Below are the code and all the weights of a small trained network. Each question names an input and a class and asks about switching units off, where a switched-off unit gives its printed mean instead of its output.

import numpy as np


def w(rows, s, z=0):
    codes = np.array(rows[::2]) - 128.0
    scale = np.full(codes.shape[1], s)
    scale[-1] = z or s
    return codes * scale


def f(y):
    return y / 2 * (1 + np.tanh(0.7978845608 * (y + 0.044715 * y**3)))


def log_softmax(a):
    a = a - a.max(-1, keepdims=True)
    return a - np.log(np.exp(a).sum(-1, keepdims=True))


def net(x, mask):
    res = np.array(x, float).reshape(1, 8) / 4 @ E
    y = f(res @ A[0][:, :-1].T + A[0][:, -1])
    res = res + np.where(mask, y, B[0][:, -1]) @ B[0][:, :-1]
    return log_softmax(res[-1] @ U[:, :-1].T + U[:, -1])


A, B = {}, {}
E = w([
[187,161,210,137,150,99,150,111,105,85,108,153],'x0',
[149,68,147,214,56,86,165,208,115,108,156,113],'x1',
[80,26,125,179,215,131,203,2,195,165,73,158],'x2',
[89,98,208,111,67,210,209,65,120,143,72,81],'x3',
[166,148,136,162,101,206,129,193,113,78,48,151],'x4',
[73,159,159,118,130,155,188,130,143,61,74,52],'x5',
[76,119,103,93,181,98,86,137,135,122,160,111],'x6',
[3,175,130,111,224,130,96,114,171,92,47,84],'x7',
],0.0083)
A[0] = w([
[177,85,156,109,72,172,77,206,67,103,101,176,200],'N0',
[80,128,177,83,162,140,127,99,114,159,125,153,142],'N1',
[87,154,92,122,189,2,37,114,145,163,215,135,230],'N2',
[176,84,161,186,103,156,195,113,105,199,125,186,218],'N3',
[167,219,107,135,78,190,111,224,121,94,146,134,251],'N4',
[213,54,144,161,157,81,245,73,107,251,116,140,193],'N5',
[51,158,154,88,168,131,138,83,148,43,28,65,228],'N6',
[17,160,93,33,197,156,111,169,102,115,135,136,191],'N7',
[159,114,70,118,190,69,71,89,85,193,177,94,186],'N8',
[101,216,149,149,161,150,139,92,165,91,96,65,170],'N9',
],0.0076,0.0027)
B[0] = w([
[161,127,124,255,95,166,76,156,47,122,115,176,208],'N0',
[135,128,141,48,114,174,139,136,137,143,109,72,158],'N1',
[107,187,92,77,183,24,138,226,151,229,141,85,237],'N2',
[164,81,168,177,121,241,127,88,154,137,235,190,204],'N3',
[137,88,53,159,112,203,117,176,65,93,156,100,231],'N4',
[128,88,196,174,184,87,132,73,166,167,190,152,223],'N5',
[34,154,173,130,173,166,208,130,95,78,34,101,250],'N6',
[84,181,138,116,80,119,125,128,129,138,94,94,206],'N7',
[130,71,144,55,145,75,83,192,150,140,181,126,199],'N8',
[120,103,63,147,155,154,169,134,164,124,44,113,198],'N9',
],0.0093,0.013)
U = w([
[194,120,42,167,34,147,94,164,65,76,118,134,85],'0',
[44,134,134,143,139,146,201,112,129,81,18,105,255],'1',
[134,101,197,159,118,127,147,42,172,143,168,182,69],'2',
[98,142,63,101,128,2,101,185,152,167,125,124,139],'3',
],0.01,0.00076)

Each question gives the input, the list of numbers given to net, and the class t.
The units are the neurons (one row each of A and B). Each row of codes is followed by its name. A weight is (code - 128) times the scale printed after its matrix; where a second scale follows, it is the last column's (A, B and U).
mask holds one flag per neuron, in row order. A switched-off neuron (its flag False) gives its mean, the last column of its row in B, instead of its output. The means were averaged over made-up inputs and are rounded, as every weight is.
A unit's drop is (log p(t) with every unit on - log p(t) with that unit switched off) / (log p(t) with every unit on - log p(t) with every unit switched off).
The circuit of an input: a set's keep is (log p(t) with only the set's units on - log p(t) with every unit switched off) / (log p(t) with every unit on - log p(t) with every unit switched off). Starting from all 10 units, units are removed one at a time, each time the one whose removal leaves the highest keep (on an exact tie, the one counted first), for as long as the keep stays at least 0.8.
circuit, biggest first: the units of the circuit, biggest drop first
most important unit: the unit with the biggest drop
top k neurons: the k neurons with the biggest drops, biggest first
drop when u is switched off: that unit's drop, to one decimal
input [-6,-5,0,-2,-2,3,-7,-2], class 2: most important unit : N2
input [1,5,1,2,1,-8,-1,6], class 2: circuit, biggest first : (N2, N6, N4)
input [1,1,-7,1,6,-5,7,8], class 0: top 3 neurons : (N4, N0, N5)
input [1,4,-4,-6,1,-5,-6,7], class 0: top 4 neurons : (N4, N0, N5, N8)
input [8,-5,5,-8,6,-6,-6,4], class 3: top 2 neurons : (N6, N3)
input [-2,-2,0,2,2,-6,7,6], class 3: top 2 neurons : (N2, N8)
input [1,8,-3,7,-4,2,-7,-2], class 2: top 2 neurons : (N5, N3)
input [2,4,8,-5,-8,0,2,8], class 3: drop when N2 is switched off : 1.8
input [2,-7,-7,-7,-3,8,4,8], class 1: drop when N6 is switched off : 6.3
input [6,-8,-6,3,-7,1,-3,-4], class 0: drop when N6 is switched off : 0.9
